[[ 76  17  22 -83 -73  35   3 -17 -84 -46 -25 -75  77  -8 -29 -82]
 [-31  25  24 -76  16 -33 -31 -19  22 -41 -11  17  67 -28 -24  22]]
->
[[-31  25  24 -76  16 -33 -31 -19  22 -41 -11  17  67 -28 -24  22]
 [ 76  17  22 -83 -73  35   3 -17 -84 -46 -25 -75  77  -8 -29 -82]]

[[  7  16  -3   4]
 [  2  -8  41  28]
 [ 12 -41 -16 -28]
 [-67  26  48  57]
 [-61 -24  48  33]
 [-29 -27   8   0]
 [-53 -25  24  15]
 [-30 -32  34  18]
 [-16  21 -30 -13]
 [-15 -34  -8 -16]
 [ 36  47 -25  -4]]
->
[[-67  26  48  57]
 [-61 -24  48  33]
 [-53 -25  24  15]
 [-30 -32  34  18]
 [-29 -27   8   0]
 [-16  21 -30 -13]
 [-15 -34  -8 -16]
 [  2  -8  41  28]
 [  7  16  -3   4]
 [ 12 -41 -16 -28]
 [ 36  47 -25  -4]]

[[ 24  -9  32  39  51  32 -21 -14 -12]
 [  7   7  22  51  25  24 -18  46   1]
 [-30  55  40  27  74  63  44  32  41]
 [-52  43   5 -16  55  48  -3 -10  43]
 [ 16  10  47  10  83  27  72  -9  21]
 [-33  18 -10   5  34  22 -24  57  59]
 [ 54 -23  39  40  54  43  16  15  40]]
->
[[-52  43   5 -16  55  48  -3 -10  43]
 [-33  18 -10   5  34  22 -24  57  59]
 [-30  55  40  27  74  63  44  32  41]
 [  7   7  22  51  25  24 -18  46   1]
 [ 16  10  47  10  83  27  72  -9  21]
 [ 24  -9  32  39  51  32 -21 -14 -12]
 [ 54 -23  39  40  54  43  16  15  40]]

[[-21 -43 -14 -24  29 -72 -10  34 -33 -43 -19  15]
 [ 60  -6   1   9 -35  -2  -2 -19 -45 -56  -9 -53]
 [  8 -25 -26  16  13 -42 -13  38 -52 -79 -28  29]
 [ 47  14  -2  28 -17 -20   5  -5 -55 -77 -24 -20]]
->
[[-21 -43 -14 -24  29 -72 -10  34 -33 -43 -19  15]
 [  8 -25 -26  16  13 -42 -13  38 -52 -79 -28  29]
 [ 47  14  -2  28 -17 -20   5  -5 -55 -77 -24 -20]
 [ 60  -6   1   9 -35  -2  -2 -19 -45 -56  -9 -53]]

[[ 16  -6  21 -32]
 [  9   2 -18   3]
 [-73  67 -72  88]]
->
[[-73  67 -72  88]
 [  9   2 -18   3]
 [ 16  -6  21 -32]]

[[ 14  25 -17  -6 -25]
 [  9   2  -8  -2 -19]
 [  5 -16   1  -2 -12]
 [ 49 -31  63  49  15]
 [-50  50 -64 -76 -28]]
->
[[-50  50 -64 -76 -28]
 [  5 -16   1  -2 -12]
 [  9   2  -8  -2 -19]
 [ 14  25 -17  -6 -25]
 [ 49 -31  63  49  15]]

[[ 55   5  55 -71   7 -53  11 -65  28]
 [-21 -25 -45  38  30  46 -20  37 -13]]
->
[[-21 -25 -45  38  30  46 -20  37 -13]
 [ 55   5  55 -71   7 -53  11 -65  28]]
---
[[-31 -50  -4]
 [ 26 -12   1]
 [-37  46  31]
 [-25 -47  -5]
 [-89  -7 -22]]
->
[[ 26 -12   1]
 [-37  46  31]]

[[-53  29  10 -67 -35]
 [ 56 -48 -32  77  16]
 [-10 -20 -34  -6 -33]]
->
[[ 56 -48 -32]
 [-10 -20 -34]]

[[-71   1   6  63  13]
 [ 48  -8   1   8   0]
 [-63 -25  14 -82 -18]
 [ 16  33 -10  10  26]
 [ 48 -28  -2   2  -1]]
->
[[ 48  -8   1]
 [-63 -25  14]]

[[ 52 -15  32]
 [ -1  20  -2]
 [ 80  -9 -12]
 [ 34  25   5]]
->
[[ -1  20  -2]
 [ 80  -9 -12]]

[[-68 -64  18]
 [-21 -44   3]
 [-45 -63  10]
 [-35 -57   0]]
->
[[-21 -44   3]
 [-45 -63  10]]

[[ 74  49 -68  12]
 [  6 -15  19 -11]
 [ 51  49 -28  15]
 [ 55  50 -40  16]]
->
[[  6 -15  19]
 [ 51  49 -28]]

[[  5  -6  21]
 [ 11 -17  47]
 [  1 -63  12]
 [ -5 -63 -22]]
->
[[ 11 -17  47]
 [  1 -63  12]]
---
[[ -9  47 -21  37 -30  29 -11  59 -66]
 [ 51   6   0   6  40  21  20  22 -31]
 [  3  60 -25  41 -33  38 -19  73 -76]
 [ 53   6  -1   6  39  21  21  24 -33]]
->
[[ 47 -21  37 -30  29 -11  59 -66  -9]
 [  6   0   6  40  21  20  22 -31  51]
 [ 60 -25  41 -33  38 -19  73 -76   3]
 [  6  -1   6  39  21  21  24 -33  53]]

[[ -3  11  -5  -5  19  11   0  16]
 [ -3  -7   1 -11  -2   6   3  -9]
 [ 45 -50  45  40 -74 -50  45 -65]
 [ 25  10 -20 -46 -33 -27 -12 -11]
 [  9  13  27  74  30  56  63  -9]]
->
[[ 11  -5  -5  19  11   0  16  -3]
 [ -7   1 -11  -2   6   3  -9  -3]
 [-50  45  40 -74 -50  45 -65  45]
 [ 10 -20 -46 -33 -27 -12 -11  25]
 [ 13  27  74  30  56  63  -9   9]]

[[-24   9  -9  -4   0 -37  22 -19   4  -9  24 -18   2]
 [-72   5 -16  25  -8 -50  49 -20  10   5  16 -31  12]
 [-58  11 -12  17  12 -56  29  -1   6 -10  21 -16   4]
 [-41   4  -6  13  13 -32  20  -1   6 -12  16  -8  -1]]
->
[[  9  -9  -4   0 -37  22 -19   4  -9  24 -18   2 -24]
 [  5 -16  25  -8 -50  49 -20  10   5  16 -31  12 -72]
 [ 11 -12  17  12 -56  29  -1   6 -10  21 -16   4 -58]
 [  4  -6  13  13 -32  20  -1   6 -12  16  -8  -1 -41]]

[[ -5 -16  15   6 -17 -20  -1  16 -17  16  15 -30  -3 -21]
 [-67  17  17 -43  64 -32 -81  13  61   5   8  -5 -73  30]
 [  0  31  14 -47 -31 -25   6  15 -31  13  10   2   3 -27]
 [-68   5  17 -30  67 -31 -82  14  64   6  10 -12 -74  31]
 [-57  19  16 -43  50 -31 -68  14  48   6   8  -4 -62  21]]
->
[[-16  15   6 -17 -20  -1  16 -17  16  15 -30  -3 -21  -5]
 [ 17  17 -43  64 -32 -81  13  61   5   8  -5 -73  30 -67]
 [ 31  14 -47 -31 -25   6  15 -31  13  10   2   3 -27   0]
 [  5  17 -30  67 -31 -82  14  64   6  10 -12 -74  31 -68]
 [ 19  16 -43  50 -31 -68  14  48   6   8  -4 -62  21 -57]]

[[ 42  18 -10 -80  42  14]
 [-14  62 -38 -32  55  -2]
 [  7  28 -52  10  17  76]
 [-33  22  11 -21  25 -86]]
->
[[ 18 -10 -80  42  14  42]
 [ 62 -38 -32  55  -2 -14]
 [ 28 -52  10  17  76   7]
 [ 22  11 -21  25 -86 -33]]

[[22 20  7 12]
 [49 60 72 36]
 [ 6  8 12  3]
 [30 15 26 21]
 [28  7 30 -4]
 [29 15 34 13]
 [14 20 28  0]
 [ 9 13 22  6]
 [23 20 18 32]
 [ 7 11 19  3]
 [12 16 21  4]]
->
[[20  7 12 22]
 [60 72 36 49]
 [ 8 12  3  6]
 [15 26 21 30]
 [ 7 30 -4 28]
 [15 34 13 29]
 [20 28  0 14]
 [13 22  6  9]
 [20 18 32 23]
 [11 19  3  7]
 [16 21  4 12]]

[[ -1   0  -7 -29  12   2  -7  -6]
 [ -1   0   5   3   2  -8   1   0]
 [ -1   0 -13 -33  18  15 -13   0]
 [ -1  -3   7   3   4 -21   1  -9]
 [-15  11   6  14  46 -17  67  18]
 [ -1   9 -29 -11   6  48  -6  15]
 [ -1   7  10  58 -31  -1  17  28]
 [ -1   0   5   3   2  -1   1   0]]
->
[[  0  -7 -29  12   2  -7  -6  -1]
 [  0   5   3   2  -8   1   0  -1]
 [  0 -13 -33  18  15 -13   0  -1]
 [ -3   7   3   4 -21   1  -9  -1]
 [ 11   6  14  46 -17  67  18 -15]
 [  9 -29 -11   6  48  -6  15  -1]
 [  7  10  58 -31  -1  17  28  -1]
 [  0   5   3   2  -1   1   0  -1]]
